Here is a tiny trained network, its code and every weight. The questions are about switching its units off for an input and a target symbol, where a switched-off unit gives its printed mean instead of its output.

import numpy as np


def w(rows, s, z=0):
    codes = np.array(rows[::2]) - 128.0
    scale = np.full(codes.shape[1], s)
    scale[-1] = z or s
    return codes * scale


def f(y):
    return np.maximum(y, 0)


def softmax(a):
    e = np.exp(a - a.max(-1, keepdims=True))
    return e / e.sum(-1, keepdims=True)


def log_softmax(a):
    a = a - a.max(-1, keepdims=True)
    return a - np.log(np.exp(a).sum(-1, keepdims=True))


def net(x, mask):
    ids = ['Ψαεθξπστ'.index(c) for c in x.split()]
    T = len(ids)
    res = E[ids] + P[:T]
    q, k, v = (res @ M[0].T for M in (Q, K, V))
    z = softmax(np.where(np.tri(T) > 0, q @ k.T / 2**0.5, -1e9)) @ v
    res = res + np.where(mask[0], z, O[0][:, -1]) @ O[0][:, :-1]
    y = f(res @ A[0][:, :-1].T + A[0][:, -1])
    res = res + np.where(mask[1:13], y, B[0][:, -1]) @ B[0][:, :-1]
    return log_softmax(res[-1] @ U[:, :-1].T + U[:, -1])


Q, K, V, O, A, B = {}, {}, {}, {}, {}, {}
E = w([
[94,161,129,169],'Ψ',
[82,22,151,115],'α',
[162,132,131,158],'ε',
[104,190,159,78],'θ',
[145,111,109,219],'ξ',
[141,131,122,182],'π',
[92,127,109,249],'σ',
[137,172,164,79],'τ',
],0.018)
P = w([
[138,105,124,127],'0',
[129,183,206,157],'1',
[134,158,176,142],'2',
[133,152,182,149],'3',
[152,91,2,74],'4',
[134,128,116,93],'5',
[139,130,112,101],'6',
[121,135,197,136],'7',
[94,148,125,109],'8',
],0.017)
Q[0] = w([
[80,113,31,106],'head 0',
[164,118,11,73],'head 0',
],0.011)
K[0] = w([
[179,245,171,136],'head 0',
[173,255,137,215],'head 0',
],0.012)
V[0] = w([
[215,132,164,42],'head 0',
[5,185,134,74],'head 0',
],0.013)
O[0] = w([
[245,167,64,143,55],'head 0',
[241,6,254,189,253],'head 0',
],0.0097,0.003)
A[0] = w([
[133,172,197,162,116],'neuron 0',
[126,43,23,198,146],'neuron 1',
[104,22,171,152,40],'neuron 2',
[141,228,166,138,163],'neuron 3',
[131,124,71,116,69],'neuron 4',
[254,97,201,150,164],'neuron 5',
[151,61,106,97,4],'neuron 6',
[157,140,141,6,207],'neuron 7',
[125,129,193,52,61],'neuron 8',
[208,213,158,151,73],'neuron 9',
[230,246,47,150,49],'neuron 10',
[143,185,183,63,148],'neuron 11',
],0.0085,0.0047)
B[0] = w([
[101,73,116,125,183],'neuron 0',
[97,149,182,115,166],'neuron 1',
[163,157,96,110,176],'neuron 2',
[136,91,52,136,183],'neuron 3',
[129,142,87,142,132],'neuron 4',
[75,206,141,97,255],'neuron 5',
[127,71,118,146,137],'neuron 6',
[119,133,161,196,172],'neuron 7',
[151,145,77,151,162],'neuron 8',
[177,177,136,124,173],'neuron 9',
[172,2,86,180,153],'neuron 10',
[150,97,142,167,177],'neuron 11',
],0.009,0.013)
U = w([
[158,78,135,76,243],'Ψ',
[141,2,197,165,252],'α',
[226,87,106,188,16],'ε',
[139,162,75,88,82],'θ',
[175,110,34,144,126],'ξ',
[173,205,174,105,150],'π',
[40,76,209,40,22],'σ',
[112,199,74,47,26],'τ',
],0.0061,0.0035)

Each question gives the input, a string of symbols that net reads in full, and the target symbol t.
The units are the heads (2 rows each of Q, K, V and O) and the neurons (one row each of A and B). Each row of codes is followed by its name. A weight is (code - 128) times the scale printed after its matrix; where a second scale follows, it is the last column's (O, A, B and U).
mask holds one flag per unit, heads first, then neurons. A switched-off unit (its flag False) gives its mean, the last column of its rows in O or B, instead of its output. The means were averaged over made-up inputs and are rounded, as every weight is.
A unit's drop is (log p(t) with every unit on - log p(t) with that unit switched off) / (log p(t) with every unit on - log p(t) with every unit switched off).
The circuit of an input: a set's keep is (log p(t) with only the set's units on - log p(t) with every unit switched off) / (log p(t) with every unit on - log p(t) with every unit switched off). Starting from the 12 units with the biggest drops (on a tie, the unit counted first), units are removed one at a time, each time the one whose removal leaves the highest keep (on an exact tie, the one counted first), for as long as the keep stays at least 0.8.
units of the circuit, in order: the units of the circuit, biggest drop first
top k neurons: the k neurons with the biggest drops, biggest first
drop when u is switched off: that unit's drop, to one decimal
input ε θ ε θ, target ξ: units of the circuit, in order => [head 0; neuron 10; neuron 3; neuron 5]
input θ ξ θ π, target π: units of the circuit, in order => [neuron 5; head 0]
input θ Ψ θ ε, target π: top 2 neurons => [neuron 5; neuron 9]
input θ σ ξ θ σ, target σ: top neuron => [neuron 1]
input τ τ σ, target ε: top 2 neurons => [neuron 10; neuron 9]
input Ψ θ τ, target α: units of the circuit, in order => [head 0; neuron 5; neuron 11]
input ε θ τ, target ξ: top 3 neurons => [neuron 10; neuron 3; neuron 5]
input σ σ θ σ α τ, target α: units of the circuit, in order => [neuron 5; neuron 7; neuron 11]
input Ψ σ Ψ π Ψ τ ε θ, target α: units of the circuit, in order => [neuron 5; head 0; neuron 11]
input Ψ θ ε σ ε Ψ π σ, target ξ: units of the circuit, in order => [head 0; neuron 10]
input Ψ ε θ θ θ, target ξ: top 2 neurons => [neuron 10; neuron 5]
input σ θ θ Ψ ε, target π: top 2 neurons => [neuron 5; neuron 1]
input θ Ψ ε θ ε, target α: top 2 neurons => [neuron 6; neuron 9]
input θ θ τ θ ξ π θ ξ, target τ: drop when neuron 9 is switched off => 0.0
input τ ε σ θ, target ε: drop when neuron 10 is switched off => 0.4
input θ τ θ Ψ σ θ ξ θ, target σ: drop when neuron 8 is switched off => -0.2
input π Ψ ξ σ ξ, target α: top neuron => [neuron 6]
